Below are the code and all the weights of a small trained network. Each question names an input and a target symbol and asks about switching units off, where a switched-off unit gives its printed mean instead of its output.

import numpy as np


def w(rows, s, z=0):
    codes = np.array(rows[::2]) - 128.0
    scale = np.full(codes.shape[1], s)
    scale[-1] = z or s
    return codes * scale


def f(y):
    return np.maximum(y, 0)


def softmax(a):
    e = np.exp(a - a.max(-1, keepdims=True))
    return e / e.sum(-1, keepdims=True)


def log_softmax(a):
    a = a - a.max(-1, keepdims=True)
    return a - np.log(np.exp(a).sum(-1, keepdims=True))


def net(x, mask):
    ids = ['βγδεζημξπστψ'.index(c) for c in x.split()]
    T = len(ids)
    res = E[ids] + P[:T]
    r = res
    for j in range(2):
        rows = slice(3 * j, 3 * j + 3)
        q, k, v = (r @ M[0][rows].T for M in (Q, K, V))
        z = softmax(np.where(np.tri(T) > 0, q @ k.T / 3**0.5, -1e9)) @ v
        o = O[0][rows]
        res = res + np.where(mask[j], z, o[:, -1]) @ o[:, :-1]
    y = f(res @ A[0][:, :-1].T + A[0][:, -1])
    res = res + np.where(mask[2:6], y, B[0][:, -1]) @ B[0][:, :-1]
    return log_softmax(res[-1] @ U[:, :-1].T + U[:, -1])


Q, K, V, O, A, B = {}, {}, {}, {}, {}, {}
E = w([
[135,129,96],'β',
[186,143,92],'γ',
[102,97,7],'δ',
[162,72,200],'ε',
[112,76,112],'ζ',
[105,178,104],'η',
[230,153,206],'μ',
[114,212,192],'ξ',
[85,72,68],'π',
[112,171,117],'σ',
[131,67,148],'τ',
[75,100,200],'ψ',
],0.014)
P = w([
[115,37,3],'0',
[108,125,136],'1',
[134,148,155],'2',
[115,198,99],'3',
[110,227,124],'4',
[117,240,148],'5',
[133,248,147],'6',
],0.006)
Q[0] = w([
[159,82,123],'head 1',
[134,140,179],'head 1',
[217,82,157],'head 1',
[136,94,2],'head 2',
[73,97,131],'head 2',
[126,149,141],'head 2',
],0.014)
K[0] = w([
[153,101,166],'head 1',
[93,235,255],'head 1',
[231,118,201],'head 1',
[86,231,197],'head 2',
[198,182,107],'head 2',
[178,120,67],'head 2',
],0.0071)
V[0] = w([
[120,214,125],'head 1',
[129,137,254],'head 1',
[158,42,107],'head 1',
[77,180,206],'head 2',
[216,164,168],'head 2',
[254,178,92],'head 2',
],0.012)
O[0] = w([
[94,54,103,139],'head 1',
[142,143,25,196],'head 1',
[128,185,112,94],'head 1',
[99,170,10,59],'head 2',
[197,70,110,5],'head 2',
[190,18,140,3],'head 2',
],0.012,0.0028)
A[0] = w([
[125,77,138,1],'neuron 1',
[108,2,126,96],'neuron 2',
[129,254,174,129],'neuron 3',
[52,104,164,157],'neuron 4',
],0.01,0.0059)
B[0] = w([
[152,225,133,132],'neuron 1',
[253,251,115,156],'neuron 2',
[24,76,168,250],'neuron 3',
[224,105,45,190],'neuron 4',
],0.0072,0.013)
U = w([
[133,70,150,51],'β',
[183,130,194,68],'γ',
[133,65,236,3],'δ',
[140,149,146,69],'ε',
[121,121,172,24],'ζ',
[119,32,117,124],'η',
[193,122,102,223],'μ',
[116,31,26,189],'ξ',
[96,85,185,76],'π',
[120,70,120,89],'σ',
[129,140,168,46],'τ',
[104,253,93,187],'ψ',
],0.0063,0.0054)

Each question gives the input, a string of symbols that net reads in full, and the target symbol t.
The units are the heads (3 rows each of Q, K, V and O) and the neurons (one row each of A and B). Each row of codes is followed by its name. A weight is (code - 128) times the scale printed after its matrix; where a second scale follows, it is the last column's (O, A, B and U).
mask holds one flag per unit, heads first, then neurons. A switched-off unit (its flag False) gives its mean, the last column of its rows in O or B, instead of its output. The means were averaged over made-up inputs and are rounded, as every weight is.
A unit's drop is (log p(t) with every unit on - log p(t) with that unit switched off) / (log p(t) with every unit on - log p(t) with every unit switched off).
The circuit of an input: a set's keep is (log p(t) with only the set's units on - log p(t) with every unit switched off) / (log p(t) with every unit on - log p(t) with every unit switched off). Starting from all 6 units, units are removed one at a time, each time the one whose removal leaves the highest keep (on an exact tie, the one counted first), for as long as the keep stays at least 0.8.
circuit, biggest first: the units of the circuit, biggest drop first
k most important neurons: the k neurons with the biggest drops, biggest first
heads that matter: for each layer, one digit per head in row order, 1 if its drop is at least 0.15 and else 0, layers parted by /
drop when u is switched off: that unit's drop, to one decimal
input ψ μ ψ ψ ε, target ψ: circuit, biggest first	[head 2; head 1]
input ξ ψ ξ μ γ γ, target ξ: circuit, biggest first	[head 2; head 1]
input ξ ξ η, target ξ: circuit, biggest first	[head 1; head 2]
input δ γ δ ψ, target δ: heads that matter	11
input μ β ξ, target μ: most important neuron	[neuron 2]
input μ μ β, target μ: circuit, biggest first	[head 2; neuron 2]
input μ ε ψ, target μ: 2 most important neurons	[neuron 3; neuron 2]
input ζ δ μ π, target μ: 2 most important neurons	[neuron 2; neuron 3]
input μ ψ ξ ψ, target μ: circuit, biggest first	[head 2; neuron 2; neuron 3]
input ψ ξ ψ, target ψ: heads that matter	01
input ψ ψ μ, target ψ: heads that matter	11
input γ ψ ψ ψ π, target ψ: heads that matter	01
input ξ ξ σ, target ξ: drop when head 2 is switched off	0.3
input ψ γ ψ π, target ψ: drop when head 2 is switched off	0.8
input δ δ δ, target δ: most important neuron	[neuron 3]
input ψ β ξ ψ ψ ζ, target ψ: drop when head 2 is switched off	0.9
input ξ ξ ψ ψ, target ξ: drop when head 1 is switched off	0.5
